Each row has a name. After each piece below comes the name of the row it's from. Each question is about the rows just above it.

[-13 -28 -48 -21  -1  28  48  48  23 -19 -28 -36 -29  -7  23  34  43  22
  -6 -26 -21 -30 -13  21  46  34  21   5 -31 -42 -38 -16  14  40  56  39
   2 -25 -37 -40 -23  14  40  44  40  10 -36 -43 -46 -12   8  27  31  44
   8 -16 -39 -34 -30   2  33  41  33] : Dil
[ 22  38  34   0 -27 -40 -38 -15  12  24  48  30   3 -26 -24 -52 -23   7
  27  49  29  11 -17 -35 -49 -25   3  36  42  28  10 -13 -39 -48 -26  -2
  21  46  38  18 -19 -29 -29 -27  -4  16  32  34  13  -6 -28 -44 -35  -9
  25  37  41  26  -6 -32 -40 -33  -8] : Buna
[-17 -29 -34 -34  -3  23  45  53  21 -12 -30 -41 -34  -7  24  38  39  12
  -6 -24 -29 -48 -15  21  38  35  30  -2 -17 -35 -35 -13  15  38  50  31
  11 -21 -36 -46 -15  10  29  45  36   6 -16 -44 -40 -19  -5  28  48  41
  12 -20 -41 -46 -27   3  33  47  33] : rad
[ -8  12  33  39  29   5 -34 -43 -33 -20  -3  35  44  38   7 -18 -50 -42
 -29   2  19  50  26  14 -16 -20 -42  -8  -2  30  35  29  17  -9 -39 -40
 -22  -3  27  45  31  25 -22 -36 -42 -31 -12  22  42  42  35   1 -38 -48
 -36 -14  19  32  57  32  -1 -30 -43] : doli
[  8  30  41  50  18 -11 -39 -52 -35  -8  23  35  46  15  15 -28 -50 -36
 -12  19  53  42  26  -3 -25 -41 -40 -14  15  48  42  29   2 -27 -43 -44
 -17  11  42  37  49   5  -9 -43 -34 -25  11  37  43  38  16 -22 -47 -41
 -28   3  20  42  43  12 -14 -43 -50] : lumu
[ 29 -16 -34 -44 -27  -2  33  49  34  17 -18 -35 -44 -29   3  21  41  37
  25  -7 -33 -44 -31  -9  21  29  36  20  -4 -24 -43 -35 -14  16  44  37
  39   2 -24 -45 -27 -14  19  36  38  32   7 -25 -46 -41  -5   3  30  58
  43  10 -23 -40 -35 -24   3  35  52] : Panor
[ 12  25  36   2 -31 -43 -53 -21  10  33  37  31   6 -21 -47 -47 -22  -1
  31  47  30  13 -18 -43 -44 -31   3  34  44  43  12 -14 -44 -40 -24   3
  22  44  36  16 -10 -21 -42 -31  -4  21  35  34  24  11 -28 -36 -38  -8
  16  33  36  22  -3 -37 -42 -29 -11] : lovaz
[ 12 -20 -41 -46 -27   3  33  47  33] is in which row? => rad
Which row holds [12 24]? => Buna
asked: [-17 -29 -34 -34  -3  23] => rad
Where do [-5 28 48 41] appear? => rad
asked: [-25 -41 -40 -14  15  48  42  29   2 -27] => lumu

[  1   7  -3  -4  -4   1  -3  -2   1  -1 -20  -5   1   2  -4  -3   2  -2
   2  -1   0  -1  -6   6   0   2   2] = bep
[  1   3  -2   9   0  -3   0  -9   0  -1 -57  -7   1   6   4   8   0   2
   2   1   6   0   1  -6  -2  -2  -2] = ruko
[ 1  4 -4  0 -6  1  4  1  4  0 20  0  1 -3  1 -2  0  0  6 -1  9 -4 -1  2
  5  0  1] = sog
[ 2 -3 -3  8  5 -1 -1 -1 -1 -1  5 -1  1  4 -4  0 -6  1  5  1 -3 -1  0  6
 -3  2  1] = rodom
[  0   5  -1   3  -3   0   1  -6  -1  -3 -13   4  -1  -2  17   0   2   0
  -3   1  -8   3   0  -6   7   0   3] = pokig
asked: [ 1  4 -4  0 -6  1  5  1] => rodom
[ 1 -6 -2 -2 -2] is in which row? => ruko
asked: [  1   3  -2   9   0  -3   0  -9   0  -1 -57  -7   1   6   4   8   0   2
   2   1   6   0   1  -6  -2  -2  -2] => ruko

[ -9   7   8  10  -5   5  -1  11 -19 -12  14 -23  58 -19 -16 -18]  turav
[-11  13 -19  -3 -16   2  -6   7   8  10  -5   5  -1  11 -19  12]  fefa
[ -5 -20  -3  -6  13   7  -9  -7   0  -4 -15  13   1  -8 -15  12]  matik
asked: [ -9   7   8  10  -5   5  -1  11 -19 -12  14 -23  58 -19 -16 -18] => turav
The row with [-19  -3 -16   2  -6   7] is => fefa
asked: [ -6   7   8  10  -5   5  -1  11 -19] => fefa
asked: [ -6  13   7  -9  -7   0  -4 -15] => matik
[-11  13 -19  -3 -16   2  -6   7   8  10  -5   5  -1  11 -19  12] is in which row? => fefa

[ -9 -40   1 -26 -12]  gor
[-28  63   3 -18 -12]  Nezaf
[43  8 -2 28  6]  tader
[ -8  30  -1 -11  -7]  buge
[ -1 -16   2  19   6]  sezar
[-28  63   3 -51  -1]  nofal
Where do [-16   2  19] appear? => sezar
asked: [43  8] => tader
Where do [ -1 -11] appear? => buge
asked: [ -9 -40   1] => gor
Which row holds [-28  63   3 -18 -12]? => Nezaf

[ 6 15 23  5 -3] : feka
[ -8 -24 -36 -18 -15] : zozi
[ 12 -18 -27  -2  57] : meri
[-21 -24 -36 -18 -15] : par
[ 18  32 -53  21   0] : tuzo
[ -5   6 -59   7  11] : Rel
asked: [ -8 -24 -36 -18 -15] => zozi
asked: [21  0] => tuzo
[-27  -2  57] is in which row? => meri

[ 18  -7 -26  31 -23] = nolu
[ -8 -51 -51  36  19] = sarur
[  5  19 -35  21 -34] = Luv
[ 31  21  19 -34 -35] = rebeb
[-17 -45 -59  11  30] = Purig
[  5  19 -22  21  -7] = tonol
[-48 -59  11  30 -29] = fede
Where do [-45 -59  11  30] appear? => Purig
Which row holds [ 19 -35  21]? => Luv
Where do [  5  19 -22  21] appear? => tonol
asked: [ 19 -35  21 -34] => Luv
Where do [-48 -59] appear? => fede

[ 12  32 -45  44  18  54 -19 -23] : muf
[ 28  23  -1   6 -19  53 -10  25] : tokul
[-16 -21  24  -7   4 -55  16 -20] : fuz
[ 27 -27 -44  24  29  -9 -45  18] : tonum
[ 14  15   6  -1 -19  -7  21  31] : zer
[-33  31  20  -1  13  23 -50 -33] : Nuv
Which row holds [28 23 -1]? => tokul
asked: [ -1   6 -19] => tokul

[-8 25 -6 -9 13  9] -> gefe
[ 22 -15 -20  10  30 -34] -> Vora
[ 26  -6  25 -29  -6   6] -> tuf
[ -4  -6  48 -19  -9  13] -> lizo
[-12 -20 -31  25  29 -24] -> tiru
[  3 -25 -13  24  20 -44] -> ninav
[-18 -22  43 -25   1  52] -> Gek
[ -3 -16 -21  32 -10 -35] -> kape
[ 22 -15 -10  14 -22  -6] -> ded
[  6  21  27 -20   6  -8] -> sodos
[  8   8   2   7 -31 -15] -> Popon
Where do [ 22 -15 -20  10  30 -34] appear? => Vora
asked: [ 21  27 -20   6] => sodos
asked: [25 -6] => gefe
asked: [  8   8   2   7 -31] => Popon

[-31  45 -20  20  31 -15  34  -5  32   0 -15] -> kam
[-12  17 -15  11  -4 -19  11  -3  -5  -8 -37] -> fikov
[ -7 -32 -24  27 -21  22  37  43 -61  39 -44] -> medun
[-31  45 -20  20  31 -15  34  -5 -36   0 -15] -> lag
[ 45 -25  47   4 -11   0  13   6 -29  -2  24] -> Bivi
[ -2  27 -32 -24   5 -25  -2 -28 -17 -43   4] -> zupi
asked: [ 17 -15  11  -4 -19  11  -3] => fikov
asked: [-32 -24  27] => medun
asked: [ 11  -4 -19] => fikov

[ 19   4   0   1   0   6  28 -20 -31  -1  10  25  14  20  15  14 -30 -17
   2   5  23] = veb
[ 12   4  -1 -23  12 -12  -1  -4  -4  -7  -8   1 -20   4  20  10 -15 -21
 -25  -5   0] = nir
[ -2   4 -10  -3 -34  -6  22  39  -6  -5 -19  -9   8  10  -3 -15   2  -9
  17  -1  11] = bol
[ -9   4  -5   4  -7 -20  15  -5  12  -9 -14  12  10 -28  10 -11  -7  41
   8   3   7] = Zusul
[ 15   4 -15  -7 -19  -8  11  43  -2  24 -12  -6   8   7 -43 -49  -9   4
   4   4  33] = raluv
[  6   4 -23  18 -16   8 -24 -17 -25   7   6   2  32 -28  21  -8  12   3
  12  14   4] = Zav
[ 10   4   2   6   1  -4  16 -10 -18  -4   4  15  19  23  11  11 -30 -15
  15  -1  22] = baboz
[  7   4 -17  13 -13   1  -7  -5 -18   5  -3   2  18 -12  16  -6   1   4
   2   1   7] = derok
[ -2  22 -16  13 -13   1  -7  -5 -18   5  -3   2  18 -12  16  -6   1   4
   2  -1   7] = bev
[ -7   4  13  -8 -23  -4  22  18  -5  -7 -16  -3  16 -12 -14 -20   2   9
  13  -1   5] = Dal
asked: [19  4  0  1  0] => veb
asked: [-4 22] => Dal
The row with [  4   0   1   0   6  28 -20] is => veb

[ 11  -5 -34  21  -9   0  -9  -8   7  -8  -8  27   5  -2  -7   3  -6  -9
   1  55 -17  23  10   9  -1 -21 -20   1  -8  -1  12  12 -31  -2  -8  14
   9   1   0 -32  -4  32   5  18  -9 -17  -6  14  -6] : kive
[ 11  -3 -34  30  -9  -2   7  -8  -9 -12  -5  27   2   2 -10  -1  -9  -2
   3  50 -20  23   5  10   0 -17 -18  -2  -6  -2  12  12 -31  -5 -12  14
   3  -1  -4 -32  -4  32   5  20 -11 -15  -6 -54 -17] : tega
[ 11  -5 -34  21  -9   0  10  -8 -10  -8  -8  27   5  -2  -7   3  -6  -9
   1  55 -17  23  10   9  -1 -21 -20   1  -8  -1  12  12 -31  -2  -8  14
   9   1   0 -32  -4  32   5  18  -9 -17  -6 -48 -18] : Zezav
[ 14  -5 -34  34  -9  -2  10  -8 -10  -8  -8  14   6   4 -11   3  -6  -9
  -5  45 -20  23  10   8  -1 -18 -16   4  -4  -4   4  12 -37  -5  -6  10
   3   2   3 -18   4  29   4  14  -7 -20  -4 -41 -14] : Sada
Which row holds [ 11  -3 -34  30  -9  -2   7  -8  -9 -12  -5  27   2   2 -10  -1  -9  -2
   3  50 -20  23   5  10   0 -17 -18  -2  -6  -2  12  12 -31  -5 -12  14
   3  -1  -4 -32  -4  32   5  20 -11 -15  -6 -54 -17]? => tega
[ 7 -8 -8] is in which row? => kive
asked: [ 7 -8 -9] => tega
[3 2] is in which row? => Sada

[ -9  13   8  10  -1 -17  27  27  33  51 -11  -1  15   2 -19 -19 -39  -2
  -9   2 -25 -19   7  27 -25 -11  -9   7   5  21   1 -15  -7  15  39  -4
   5   7   4   4  -7  34  23 -15  -6  12  11 -52   6 -19  16  23] : ferad
[ -9  14  -4  23  27 -22  -1   2 -23 -23  -7   7  14  26   1  21 -24  -2
  11  -8 -39  10 -43   2 -25   1   4   8  -4 -18 -18   9  -2   0 -29  27
  21  15  46 -41   9  48 -30  -1  37 -15  40 -52   8  14  32  21] : vosi
[-39  -1  -9   2 -25 -19   7  27  -2   1 -13   2  10  22 -28  -3 -29  -2
   2 -32 -32  -5 -29   3 -25  -1  -7 -20  16 -17   5  -1   3 -19 -10   9
  -9  16   3 -32   0  52  14 -10  15 -26  57 -52  23  10  34   7] : ketiz
asked: [-39  -2  -9   2 -25 -19   7  27] => ferad
Which row holds [ -4 -18 -18   9  -2   0 -29]? => vosi
[ 9 -9] is in which row? => ketiz
asked: [-7 34] => ferad

